Here is a tiny trained network, its code and every weight. The questions are about switching its units off for an input and a class, where a switched-off unit gives its printed mean instead of its output.

import numpy as np


def w(rows, s, z=0):
    codes = np.array(rows[::2]) - 128.0
    scale = np.full(codes.shape[1], s)
    scale[-1] = z or s
    return codes * scale


def f(y):
    return y / 2 * (1 + np.tanh(0.7978845608 * (y + 0.044715 * y**3)))


def log_softmax(a):
    a = a - a.max(-1, keepdims=True)
    return a - np.log(np.exp(a).sum(-1, keepdims=True))


def net(x, mask):
    res = np.array(x, float).reshape(1, 2) / 4 @ E
    y = f(res @ A[0][:, :-1].T + A[0][:, -1])
    res = res + np.where(mask, y, B[0][:, -1]) @ B[0][:, :-1]
    return log_softmax(res[-1] @ U[:, :-1].T + U[:, -1])


A, B = {}, {}
E = w([
[113,162,85,247],'x0',
[184,116,231,182],'x1',
],0.013)
A[0] = w([
[104,89,170,72,65],'neuron 0',
[188,108,182,163,80],'neuron 1',
[80,166,127,179,82],'neuron 2',
[104,114,109,194,85],'neuron 3',
[168,142,202,150,171],'neuron 4',
[5,224,88,77,40],'neuron 5',
[142,193,102,200,124],'neuron 6',
[144,199,113,189,75],'neuron 7',
[63,144,71,101,125],'neuron 8',
[188,105,160,68,104],'neuron 9',
[105,140,128,152,249],'neuron 10',
[165,128,178,152,95],'neuron 11',
],0.016,0.013)
B[0] = w([
[7,133,192,135,178],'neuron 0',
[104,111,61,211,202],'neuron 1',
[72,137,186,148,162],'neuron 2',
[77,116,157,109,167],'neuron 3',
[164,70,76,159,248],'neuron 4',
[97,141,90,192,201],'neuron 5',
[106,117,154,92,207],'neuron 6',
[71,117,178,128,176],'neuron 7',
[135,84,69,172,209],'neuron 8',
[87,87,166,91,212],'neuron 9',
[180,57,132,23,235],'neuron 10',
[111,136,85,199,185],'neuron 11',
],0.016,0.013)
U = w([
[104,94,32,225,108],'0',
[18,97,238,107,80],'1',
[247,85,111,33,249],'2',
[167,189,135,120,79],'3',
[163,159,146,145,78],'4',
],0.016,0.014)

Each question gives the input, the list of numbers given to net, and the class t.
The units are the neurons (one row each of A and B). Each row of codes is followed by its name. A weight is (code - 128) times the scale printed after its matrix; where a second scale follows, it is the last column's (A, B and U).
mask holds one flag per neuron, in row order. A switched-off neuron (its flag False) gives its mean, the last column of its row in B, instead of its output. The means were averaged over made-up inputs and are rounded, as every weight is.
A unit's drop is (log p(t) with every unit on - log p(t) with that unit switched off) / (log p(t) with every unit on - log p(t) with every unit switched off).
The circuit of an input: a set's keep is (log p(t) with only the set's units on - log p(t) with every unit switched off) / (log p(t) with every unit on - log p(t) with every unit switched off). Starting from all 12 units, units are removed one at a time, each time the one whose removal leaves the highest keep (on an exact tie, the one counted first), for as long as the keep stays at least 0.8.
circuit, biggest first: the units of the circuit, biggest drop first
k most important neurons: the k neurons with the biggest drops, biggest first
drop when u is switched off: that unit's drop, to one decimal
input [2,3], class 2: circuit, biggest first : neuron 5; neuron 10; neuron 0
input [-5,5], class 0: circuit, biggest first : neuron 1
input [-5,6], class 0: 2 most important neurons : neuron 4; neuron 1
input [-8,-8], class 0: 2 most important neurons : neuron 8; neuron 5
input [-3,4], class 0: 2 most important neurons : neuron 10; neuron 1
input [-7,-7], class 0: 2 most important neurons : neuron 8; neuron 5
input [8,-7], class 1: 3 most important neurons : neuron 6; neuron 2; neuron 7
input [7,5], class 1: 2 most important neurons : neuron 7; neuron 6
input [-4,4], class 0: drop when neuron 4 is switched off : 1.3
input [-2,7], class 0: drop when neuron 6 is switched off : 0.0
input [4,-1], class 1: drop when neuron 4 is switched off : 0.2
input [-2,-3], class 2: drop when neuron 1 is switched off : 0.5
